Here is a tiny trained network, its code and every weight. The questions are about switching its units off for an input and a target symbol, where a switched-off unit gives its printed mean instead of its output.

import numpy as np


def w(rows, s, z=0):
    codes = np.array(rows[::2]) - 128.0
    scale = np.full(codes.shape[1], s)
    scale[-1] = z or s
    return codes * scale


def norm(h):
    return h / np.sqrt((h * h).mean(-1, keepdims=True) + 1e-5)


def f(y):
    return y / 2 * (1 + np.tanh(0.7978845608 * (y + 0.044715 * y**3)))


def softmax(a):
    e = np.exp(a - a.max(-1, keepdims=True))
    return e / e.sum(-1, keepdims=True)


def log_softmax(a):
    a = a - a.max(-1, keepdims=True)
    return a - np.log(np.exp(a).sum(-1, keepdims=True))


def net(x, mask):
    ids = ['αβδεζηθλμξπστφψω'.index(c) for c in x.split()]
    T = len(ids)
    res = E[ids] + P[:T]
    q, k, v = (norm(res) @ M[0].T for M in (Q, K, V))
    z = softmax(np.where(np.tri(T) > 0, q @ k.T / 3**0.5, -1e9)) @ v
    res = res + np.where(mask[0], z, O[0][:, -1]) @ O[0][:, :-1]
    y = f(norm(res) @ A[0][:, :-1].T + A[0][:, -1])
    res = res + np.where(mask[1:17], y, B[0][:, -1]) @ B[0][:, :-1]
    return log_softmax(norm(res)[-1] @ U[:, :-1].T + U[:, -1])


Q, K, V, O, A, B = {}, {}, {}, {}, {}, {}
E = w([
[164,122,128,108,152],'α',
[112,112,131,113,140],'β',
[164,138,118,123,142],'δ',
[124,144,113,134,125],'ε',
[122,139,117,132,137],'ζ',
[134,132,109,125,154],'η',
[4,129,150,182,109],'θ',
[121,137,135,127,115],'λ',
[112,129,134,123,116],'μ',
[108,130,126,126,127],'ξ',
[160,152,118,132,127],'π',
[111,134,121,128,128],'σ',
[144,147,107,131,138],'τ',
[126,141,119,132,121],'φ',
[136,150,136,133,100],'ψ',
[131,142,113,134,139],'ω',
],0.036)
P = w([
[103,137,150,193,146],'0',
[79,184,140,134,155],'1',
[89,145,107,118,104],'2',
[119,108,180,222,163],'3',
[104,91,78,167,76],'4',
[84,191,136,71,144],'5',
[103,115,72,82,71],'6',
[138,56,106,216,103],'7',
[129,95,3,165,101],'8',
[86,170,75,71,146],'9',
],0.014)
Q[0] = w([
[141,172,253,129,164],'head 1',
[87,220,136,32,161],'head 1',
[148,77,176,214,149],'head 1',
],0.016)
K[0] = w([
[123,138,162,171,174],'head 1',
[148,73,152,254,129],'head 1',
[99,237,156,77,160],'head 1',
],0.019)
V[0] = w([
[147,128,44,111,251],'head 1',
[51,86,99,135,187],'head 1',
[146,191,94,149,118],'head 1',
],0.015)
O[0] = w([
[154,168,69,113,94,254],'head 1',
[119,79,3,183,67,236],'head 1',
[56,159,143,37,158,229],'head 1',
],0.02,0.0058)
A[0] = w([
[107,165,171,64,156,82],'neuron 1',
[215,163,86,114,173,185],'neuron 2',
[98,176,219,99,177,182],'neuron 3',
[126,124,254,90,160,134],'neuron 4',
[67,164,90,158,130,168],'neuron 5',
[139,82,95,107,45,213],'neuron 6',
[141,143,161,105,134,12],'neuron 7',
[125,100,182,192,178,208],'neuron 8',
[155,99,105,187,140,148],'neuron 9',
[201,126,121,74,92,129],'neuron 10',
[64,173,137,114,158,215],'neuron 11',
[203,100,96,89,188,226],'neuron 12',
[84,117,91,76,101,97],'neuron 13',
[92,90,169,165,166,136],'neuron 14',
[150,134,76,133,127,255],'neuron 15',
[119,169,154,68,158,62],'neuron 16',
],0.015,0.0035)
B[0] = w([
[158,58,47,156,84,204],'neuron 1',
[125,147,199,124,67,188],'neuron 2',
[236,105,58,180,133,228],'neuron 3',
[193,217,102,181,247,207],'neuron 4',
[143,65,241,106,183,230],'neuron 5',
[127,152,135,138,254,254],'neuron 6',
[45,116,75,78,144,129],'neuron 7',
[16,192,152,151,33,178],'neuron 8',
[38,97,99,67,102,180],'neuron 9',
[81,144,161,202,83,158],'neuron 10',
[160,46,175,147,24,212],'neuron 11',
[72,156,148,149,75,157],'neuron 12',
[107,173,190,137,171,213],'neuron 13',
[128,208,159,168,52,176],'neuron 14',
[98,132,196,116,186,248],'neuron 15',
[115,13,106,91,72,188],'neuron 16',
],0.0088,0.0086)
U = w([
[100,138,151,48,78,120],'α',
[109,83,121,162,181,95],'β',
[185,117,126,97,33,139],'δ',
[101,87,189,94,149,115],'ε',
[183,130,206,185,203,209],'ζ',
[99,145,141,134,198,138],'η',
[39,118,168,195,64,110],'θ',
[182,35,154,162,86,156],'λ',
[94,97,131,156,209,76],'μ',
[93,172,172,94,180,96],'ξ',
[137,128,140,152,129,114],'π',
[123,204,37,122,118,103],'σ',
[141,219,191,136,106,152],'τ',
[221,115,127,89,174,196],'φ',
[165,161,162,239,109,143],'ψ',
[163,68,58,247,90,3],'ω',
],0.012,0.004)

Each question gives the input, a string of symbols that net reads in full, and the target symbol t.
The units are the heads (3 rows each of Q, K, V and O) and the neurons (one row each of A and B). Each row of codes is followed by its name. A weight is (code - 128) times the scale printed after its matrix; where a second scale follows, it is the last column's (O, A, B and U).
mask holds one flag per unit, heads first, then neurons. A switched-off unit (its flag False) gives its mean, the last column of its rows in O or B, instead of its output. The means were averaged over made-up inputs and are rounded, as every weight is.
A unit's drop is (log p(t) with every unit on - log p(t) with that unit switched off) / (log p(t) with every unit on - log p(t) with every unit switched off).
The circuit of an input: a set's keep is (log p(t) with only the set's units on - log p(t) with every unit switched off) / (log p(t) with every unit on - log p(t) with every unit switched off). Starting from the 12 units with the biggest drops (on a tie, the unit counted first), units are removed one at a time, each time the one whose removal leaves the highest keep (on an exact tie, the one counted first), for as long as the keep stays at least 0.8.
units of the circuit, in order: the units of the circuit, biggest drop first
top k neurons: the k neurons with the biggest drops, biggest first
drop when u is switched off: that unit's drop, to one decimal
input φ β η β η η μ, target σ: units of the circuit, in order -> head 1; neuron 6; neuron 11
input π μ λ τ, target θ: units of the circuit, in order -> head 1; neuron 8
input μ ψ μ μ φ τ η, target λ: top 2 neurons -> neuron 11; neuron 6
input η η η β μ ψ, target ω: units of the circuit, in order -> head 1
input δ φ η η η λ λ ψ, target ψ: top 3 neurons -> neuron 4; neuron 8; neuron 3
input μ η η β τ η ξ, target α: units of the circuit, in order -> head 1; neuron 11
input η π π μ π, target φ: top 2 neurons -> neuron 3; neuron 4
input η ζ η η α μ ζ α η η, target τ: units of the circuit, in order -> head 1; neuron 2
input η φ δ μ, target λ: top 2 neurons -> neuron 11; neuron 3
input δ μ η ψ ψ η μ, target ζ: top 2 neurons -> neuron 4; neuron 3
input η σ ψ η φ, target ζ: top 2 neurons -> neuron 4; neuron 3
input η μ ε ψ η ψ, target ζ: top 2 neurons -> neuron 4; neuron 3
input β β β η π η τ π α ξ, target φ: top 2 neurons -> neuron 4; neuron 3
input ω η η β, target σ: units of the circuit, in order -> head 1
input η σ ψ β β, target ζ: top 2 neurons -> neuron 4; neuron 3
input ω η μ μ π η, target θ: drop when head 1 is switched off -> 0.6
input μ δ μ ψ ψ μ α, target ζ: drop when head 1 is switched off -> 0.5
input φ τ π π η, target φ: drop when neuron 3 is switched off -> 0.3
